Two labels a row
0  -16  38  -25  29  -7  0  23  3  8  -2  -37  -5  -2  -28  2  -7  -16  0  -7  30  -18  15  61  10  -48  -13  35  20  0  35  -36  10  -55  -5  14  16  -5  12  6  30  -2  -41  -28  -11  -7  -9  101  -6  -34  -1  -2  54  -35  14  -14  -4  -21  32  -36  -5  -21  36  18  -5  -15  -39  -33  10  -7  -5 -> Td, Nm
-9  -29  -18  -38  38  0  -10  24  -10  12  -21  -35  -10  1  -35  34  -2  -14  9  4  27  -43  -16  58  9  -9  -11  39  -3  -11  16  -14  13  -47  -9  35  0  0  -23  12  14  16  -35  -61  24  -22  17  66  -4  -10  21  0  18  -12  17  5  -4  -1  9  -40  8  -18  6  23  -1  -30  -41  -11  16  0  2 -> Td, Nm
-11  -28  -14  -31  21  1  -8  12  -21  3  11  -8  1  -1  -4  17  6  -42  -8  0  28  -34  -9  40  3  -17  -5  17  -5  1  14  2  23  -34  -12  41  -4  -5  -30  6  6  30  -31  -21  18  19  0  85  28  -1  -16  -11  20  1  14  -19  -43  -50  19  -4  -17  3  5  8  -29  -9  0  25  54  -2  -24 -> Td, hz
-13  -21  -19  -26  10  17  -13  13  -27  -1  27  11  0  -22  -6  24  -6  -19  -11  -9  32  -40  -20  36  0  -13  1  21  -18  7  -2  10  18  -35  24  10  8  1  -6  16  14  -16  -44  -3  2  15  23  97  4  -2  -21  -6  57  2  28  3  8  -34  11  -7  -4  -9  -3  -3  0  -23  6  10  51  -6  -31 -> Td, hz
26  -10  -5  -20  18  -3  13  14  18  -12  5  -13  -14  2  -15  3  7  -56  -9  -3  4  -20  -7  30  -26  -9  10  10  -17  -37  21  -26  25  -28  13  18  -3  -16  2  39  15  12  -37  -38  -5  -11  0  57  -4  -33  -14  -7  5  -53  11  -17  -8  -14  25  -23  -1  -6  41  16  -14  -14  -36  0  49  -10  -17 -> zq, Nm
-4  -20  -8  -41  25  2  12  4  -6  -2  -2  -3  5  -14  5  30  -12  -37  -19  2  25  -23  -16  34  4  -20  3  -2  -19  -16  28  -25  0  -22  -1  1  -15  -51  19  52  -44  -3  -39  -30  -11  -23  -5  35  7  -39  10  -2  38  -46  3  0  13  -15  -9  -14  -20  -7  32  3  -3  -18  -57  -16  11  -3  -12 -> zq, Ql
3  -11  -7  -13  20  9  -8  13  0  16  13  -24  -19  -3  -20  9  -1  -8  7  2  31  -26  8  37  -6  -26  -16  23  -3  16  3  -27  4  -42  7  24  15  45  10  26  24  4  -35  -35  9  2  5  68  -20  -28  3  -20  8  -22  31  -6  10  -20  25  -40  14  13  32  11  16  -2  -31  -11  33  7  -19 -> Td, Nm
-14  -19  -11  -25  10  41  -7  7  -14  10  26  -11  4  -35  -3  20  19  -40  5  -15  25  -39  4  34  -5  -9  1  8  -6  -8  14  -6  16  -41  16  33  9  -9  8  34  18  1  -35  -12  5  5  2  99  26  -24  14  -25  22  -28  25  9  6  -17  14  -18  5  5  29  -7  4  -13  -23  17  59  -11  -24 -> Td, qh
-12  -26  -26  -33  5  24  18  22  -24  15  30  0  -12  -28  -30  14  -11  -12  18  -13  33  -63  -6  29  -5  4  5  25  0  15  29  9  11  -40  6  33  5  14  -7  9  32  9  21  -20  10  25  24  91  23  9  -15  1  43  31  36  17  5  -25  28  6  -13  -20  -16  0  -1  -42  29  12  38  8  -25 -> Td, hz
-14  7  -14  0  3  18  -4  31  -9  -12  10  2  -10  -13  -16  0  54  7  -3  -24  5  -42  3  24  15  -6  -1  39  -8  -10  -1  -11  7  -45  8  29  21  11  -15  32  12  24  -37  -25  20  24  4  26  16  -3  -19  -9  -9  -7  27  13  47  3  9  -29  -8  0  -8  14  -19  -23  -6  -12  27  -3  -39 -> Td, dr
-7  -13  10  -20  17  -8  16  19  -6  0  7  -52  -6  8  -44  14  14  -17  21  -33  32  -36  -4  35  -12  -2  4  29  -1  -8  17  -15  15  -41  -12  24  18  22  -8  15  10  17  -36  -9  16  6  3  52  10  -33  8  -9  7  -31  32  34  -38  3  14  -23  17  10  18  -2  -20  -33  -19  0  36  -5  -5 -> Td, Nm
-17  -18  -4  -36  23  7  8  -3  -10  28  7  -29  -2  -12  -40  21  -13  -16  -2  -30  47  -61  -2  58  15  6  10  -2  -5  -13  33  -46  -10  -40  2  30  30  21  2  4  4  -7  -19  -25  5  1  -3  68  7  -15  -6  -33  26  3  23  12  12  -24  12  -17  18  6  15  5  12  -32  -4  -14  37  -11  -18 -> Td, Nm
14  -11  8  -26  28  11  13  32  -15  -1  13  2  10  -22  -27  4  -9  -16  26  -11  44  -29  8  46  -11  -40  -7  8  -19  5  10  -2  -2  -44  13  12  18  -18  39  17  8  -11  -27  -37  -24  6  5  101  9  -32  -2  -13  78  -30  10  -12  35  1  23  -28  0  2  0  -5  18  -59  -18  6  50  12  -2 -> Td, Ql
-10  -33  -8  -21  22  -4  -4  8  -4  -9  -1  10  29  13  26  1  2  -88  -16  7  -13  -18  -28  16  -4  -27  2  -9  -34  -30  13  9  16  -8  -7  15  2  -42  -6  45  -29  -29  -51  5  -3  -37  23  34  8  -32  12  -24  -18  -56  7  2  -1  -50  3  -16  7  -9  31  -6  -30  -15  -35  3  40  -19  -5 -> zq, Nm
-13  -2  -8  -9  2  18  7  5  -24  -24  38  31  -13  -6  25  7  12  -83  -19  -17  -17  -31  -16  27  -9  -25  20  2  -31  -38  7  -16  35  -32  30  9  7  -40  5  76  -19  8  -71  0  -4  -8  14  36  20  -30  -34  -17  -5  -50  -10  11  9  -36  -16  -19  -6  -21  19  -16  -24  19  -51  7  54  -22  -21 -> zq, Ql
1  -26  -6  -15  16  18  -7  17  -4  14  7  -17  23  -2  28  17  -17  -13  6  -17  39  -33  -15  31  4  -11  -4  26  -8  32  27  -36  -5  -30  5  32  -12  18  -8  -24  19  15  -28  -5  18  7  -12  84  7  -11  -9  -1  26  -3  26  -2  0  -39  10  -16  1  -7  7  -16  -16  -22  52  -1  32  -2  -10 -> Td, qh
-11  -9  -14  -19  3  9  7  -5  -28  8  40  18  -1  -29  18  31  0  -72  -15  -29  -7  -49  -24  18  0  -26  14  -7  -35  -11  -11  2  2  -60  30  29  -8  -21  12  53  -25  -3  -47  -3  -4  -1  14  59  11  -26  -52  -16  35  0  -7  6  -2  -47  7  1  -31  18  11  -10  -26  -6  -6  41  46  -12  -37 -> zq, hz
-21  -19  -4  -28  11  14  0  2  -19  34  34  8  -11  2  -8  25  6  -31  3  2  37  -44  -5  32  -2  -24  -1  10  -9  27  25  -9  4  -38  19  29  2  8  -6  23  14  -1  -44  -24  11  7  12  73  9  -10  -19  -6  49  -21  9  -5  8  -38  29  -16  -9  -3  24  -3  -3  -19  -7  4  30  0  -18 -> Td, hz
-10  -7  11  -23  16  2  12  12  -14  0  28  9  11  -9  -40  18  4  -20  14  -11  38  -26  -9  51  -11  -3  -4  -4  -8  -19  29  -18  9  -46  30  22  -3  -9  31  27  15  -12  -39  -29  -19  -3  -2  76  1  -72  7  -19  41  -43  10  -25  16  5  20  -35  9  5  23  0  21  -29  -36  -25  51  -3  -7 -> Td, Ql
0  -19  -7  -9  4  9  1  11  -16  -1  19  -11  -13  -7  -18  26  -17  -15  38  3  24  -27  -7  26  -14  -21  -1  17  -5  -3  26  3  11  -42  7  23  39  -3  2  7  23  -11  -13  -18  11  10  14  73  -2  -10  -8  -17  32  -17  21  -10  -4  -10  28  -27  11  3  9  3  -8  -2  -8  -1  36  -6  -12 -> Td, qh
-29  -15  -16  -5  2  19  27  3  -10  -6  27  5  3  -14  2  3  -3  -39  -2  -12  0  -31  -16  -2  -1  -3  12  12  -21  -19  23  3  18  -37  -8  13  -6  -17  8  43  -22  28  -54  -4  -2  3  1  36  4  -27  -10  0  -19  -13  -8  15  12  -15  4  -20  2  -2  44  -4  -13  -4  -41  -12  33  -17  -20 -> zq, dr
-28  13  -31  -9  -10  23  11  7  -14  -27  16  26  -23  -9  -15  2  9  -37  -25  -32  19  -26  -17  13  17  27  25  -14  -9  -20  -18  14  24  -19  22  1  2  0  -10  41  -2  7  -12  -21  -8  19  16  49  4  -3  -42  -2  -21  49  -12  17  2  -37  5  4  -18  -5  17  1  -4  -13  6  0  42  -43  -30 -> zq, dr
21  7  -7  -29  -31  -2  31  4  -31  -2  27  6  -8  -26  13  -17  -23  -66  -10  -4  -5  -25  -16  20  3  2  15  13  -20  -10  8  -3  20  -30  4  20  -12  -22  25  44  -7  4  -41  -34  -2  -8  -7  29  5  -20  -18  -13  8  -28  -11  6  -23  -29  0  0  -15  13  10  0  -30  13  -12  4  34  -17  -16 -> zq, dr
-17  -13  -4  -27  23  -2  8  4  -12  10  19  -19  19  -7  -40  18  8  -29  7  -17  26  -40  -9  43  -10  1  12  15  3  2  15  -23  16  -33  5  38  5  20  8  11  18  10  -34  -29  -4  0  13  62  8  -23  22  -7  10  8  21  3  -17  -30  15  -34  4  4  24  6  -6  -8  -25  -4  25  15  -2 -> Td, Nm
-8  -30  -18  -22  -8  28  -10  -30  -21  -11  18  18  10  1  17  16  -4  -69  -18  -29  21  -46  -14  37  -13  -14  4  -17  -21  -3  23  -21  14  -18  17  29  -2  -24  -5  47  -14  8  -41  5  0  2  7  74  -3  -19  -14  -18  31  -40  12  1  7  -44  21  -1  -12  -3  35  -16  -15  -9  -5  1  -3  -25  -18 -> zq, qh
4  -4  -3  -14  18  -11  8  59  -1  -13  15  -15  1  -41  -44  12  10  1  6  -15  25  -42  -9  45  3  5  14  30  -11  7  1  -3  17  -30  -6  31  13  14  24  -1  12  6  -17  -49  0  5  -5  49  19  -24  -15  -11  31  8  23  4  12  0  15  -25  9  0  -6  19  13  -26  4  2  31  8  -27 -> Td, dr
-12  6  -19  -12  21  -1  34  7  -2  -12  45  -1  -16  -46  4  -8  10  -41  -16  -16  -21  -27  -19  10  12  -4  23  13  -21  7  16  -20  30  -34  -6  14  -2  19  -5  54  21  28  -48  -33  -9  0  13  39  17  0  -31  -1  -8  -4  -16  13  -23  -49  5  -12  -11  33  15  0  -34  17  -67  -14  33  -2  -21 -> zq, dr
-9  -16  -19  -9  11  13  9  7  -15  -9  28  -4  -34  -6  -12  20  -7  -34  -6  -15  36  -47  -30  35  7  -13  8  10  1  5  13  -4  6  -40  24  28  -9  9  -18  14  -1  0  -27  0  13  -14  31  90  2  6  -31  3  33  -33  11  18  -13  -33  34  3  -26  -6  3  -8  -3  -28  47  10  30  5  -34 -> Td, hz
-6  -16  -22  -18  3  25  -1  9  -20  -8  46  -4  -10  -1  21  51  -3  -35  -17  -17  17  -32  -18  26  -7  -3  9  -8  -7  -8  18  -8  9  -38  29  1  3  -16  -3  39  -10  8  -28  -6  14  2  21  44  9  0  -6  -7  22  -14  2  5  17  -21  8  5  -3  -9  8  6  -5  -23  0  2  23  -4  -16 -> zq, hz
10  -3  2  -18  -1  16  -5  13  -4  -9  8  101  -25  -6  -20  -2  -11  -18  6  -17  36  -17  12  41  0  -23  2  26  1  10  25  -11  -15  -40  22  -5  9  9  1  -4  34  -7  -27  8  -10  25  5  101  14  -12  -27  -13  45  -41  19  -13  8  -29  29  -34  -21  5  0  10  9  -37  26  -17  13  -7  -16 -> Td, Ql
-13  19  2  -23  3  15  77  27  -21  -4  34  11  -14  -42  -42  11  -8  10  2  -25  18  -24  -26  30  -10  10  16  20  -3  4  17  -3  24  -52  30  22  6  7  23  16  18  -13  -8  -32  -2  10  -11  50  23  -34  -19  4  34  -3  7  1  8  4  18  -20  -8  21  -15  10  1  -31  -27  2  18  -12  -29 -> Td, dr
4  -1  1  -20  14  15  5  23  -9  4  16  7  0  -16  -18  21  -2  6  0  27  62  -32  -4  32  11  -28  3  23  -2  0  16  -25  -16  -70  42  -10  14  6  24  37  12  -13  -25  -35  -42  1  17  90  18  -35  -20  -3  55  -12  15  -15  3  -22  26  -26  -9  -11  9  3  7  -30  -52  -48  21  -12  -23 -> Td, Ql
10  -16  18  -29  19  7  6  5  -2  11  18  -7  -84  -5  -32  34  -6  -34  22  -19  45  -34  -10  46  -4  -23  -3  1  -6  -10  21  -18  16  -38  14  30  7  -7  4  18  4  -8  -34  -29  -3  -2  1  65  3  -30  -9  -21  46  -20  37  -5  10  -10  11  -26  -3  -9  4  -3  6  -44  1  -23  73  -2  43 -> Td, Nm
